Each row has a name. Each question is about the rows just above it.

Columns, left to right: pupo sido vom panu Lif miti kini
[131 169  95 111 174 111 133]  D
[154 131 103 115 148 149 117]  W
[165  85 135  78  81 140 186]  T
[ 89 143 158  96 116 166 118]  U
[126 169  95 111 174 111 133]  R
[ 85 116 155 176  86 133  96]  P
[ 97 161 114 114 162  98 134]  Z
[131 169 143 111 174 111  95]  Q
The one value in P and T:  [85]
The one value in R and P:  [133]
Which column holds [ 95 103] top down?  vom
The one value in U and Q:  [143]

Columns, left to right: niluv zuli Zoni migo
[140 139  92 118] = G
[140 140 132 118] = X
[140 140 117 113] = F
[140 140  92 118] = K
Which column holds this, read top down? [ 92 132 117]  Zoni
Which row holds [140 140  92 118]?  K

Columns, left to right: rulid lura riruz sakef kiza fol rekab gif suf
[149 172 120 124 124 126 170 186  90]  bagor
[124 165 179 123 133 155 119 125 127]  gefen
[124 173 179 123 127 132 172 118 123]  bope
Whose row is [124 173 179 123 127 132 172 118 123]?  bope
[186 125] is in which column, read top down?  gif

Columns, left to right: raz tes bitol filu raziz vaf
[ 99 152 116  59 132 170] : rom
[161  77 183 183 130  65] : munok
[165 103 102 131  83 180] : mig
[185  85 187 186 120  78] : manil
[117 144 136 134 112 124] : dup
[ 97 132  97  68  91 186] : Tefib
[110 160  92  65 104 165] : kota
[180  98 177 100  73  69] : giron
[173 105 161  75  63 108] : Kezi
[170  65 180  78 124] is in which column, read top down?  vaf
Which column holds this, read top down? [183 131 186]  filu
[ 65 180  78 124 186 165  69] is in which column, read top down?  vaf

Columns, left to right: lodap vubo sini zap
[ 98 128 117 127] = taz
[111 114 177 139] = tagu
[ 90 176  70 127] = Susut
[134 125 121 138] = feka
[133  86 155 128] = Vomog
[138  87 143  71] = lopod
[ 70 145 149 128] = gipog
[ 75 125 164 130] = Lebul
Which column holds this, read top down? [125  86]  vubo
The one value in taz and Susut:  [127]
The one value in lopod and feka:  [138]
Shared by gipog and Susut:  [70]
Which column holds this, read top down? [ 98 111  90 134 133 138]  lodap
Which column holds this, read top down? [127 139]  zap

Columns, left to right: nata kizi Mobo Bobi rem kele
[ 98  93 124 174 179 114] : Pasu
[ 95 137  70  92  86 193] : Zako
[ 95 137 101  92  92 193] : nodet
Which column holds this, read top down? [124  70]  Mobo
[193 193] is in which column, read top down?  kele
The row with [ 95 137  70  92  86 193] is  Zako

Columns, left to right: lavo tora ruk favup
[151  74 151 130]  kom
[109  73 148 130]  Lino
[191  87 138 129]  sezam
[ 76 158 131 129]  zil
[133  87 141 129]  Zipo
[138  92 134 127]  Nozi
Which column holds this, read top down? [73 87]  tora
Shared by Lino and kom:  [130]
[151 148] is in which column, read top down?  ruk
The one value in Nozi and sezam:  [138]
Where do [151  74 151 130] appear?  kom
Which value is in both kom and Lino?  [130]
The one value in sezam and zil:  [129]

Columns, left to right: zes pomo dit Dotim kar
[ 81 171 112 170 111] : migum
[110 101 111 167 107] : Narar
[112 171 112 170 111] : zilap
[152 127 108 120 114] : suda
[110 101 111 130 107] : vup
[150 119 108 168 116] : moli
[152 108 115 172 118] : govi
[112 104 117 140 101] : Pipas
[ 89 184 110 162 113] : lobiz
[ 84 179 133 169 110] : muza
[148 110 102 162 116] : lal
Shared by moli and govi:  [108]
Which column holds [112 111 112 108 111 108] top down?  dit
Which column holds this, read top down? [170 167 170 120 130]  Dotim
The one value in vup and lobiz:  [110]
Which column holds this, read top down? [107 111 114 107 116 118 101 113]  kar
Which column holds [110 112 152 110 150 152 112  89] top down?  zes

Columns, left to right: rason Kat pezur taba sases mezu geka losu
[115 121  98 128  81 140 147 152] = Suvu
[126 142  84 141  80 137 128 131] = ketuv
[121 126 100 136  84 140 130 143] = Lomak
[111 130  91 129  77 141 137 151] = sutom
[131 150  77 142  78 136 159 126] = mal
[119 131  97 136  84 138 131 140] = Rig
[121 132  89 135  83 139 141 142] = Lafo
[129 148  90 136  81 137 131 126] = Fas
[128 129  94 136  84 136 142 124] = vasel
Which column holds [138 139] top down?  mezu
Whose row is [126 142  84 141  80 137 128 131]?  ketuv
Which column holds this, read top down? [126 130 150]  Kat
The one value in sutom and vasel:  [129]

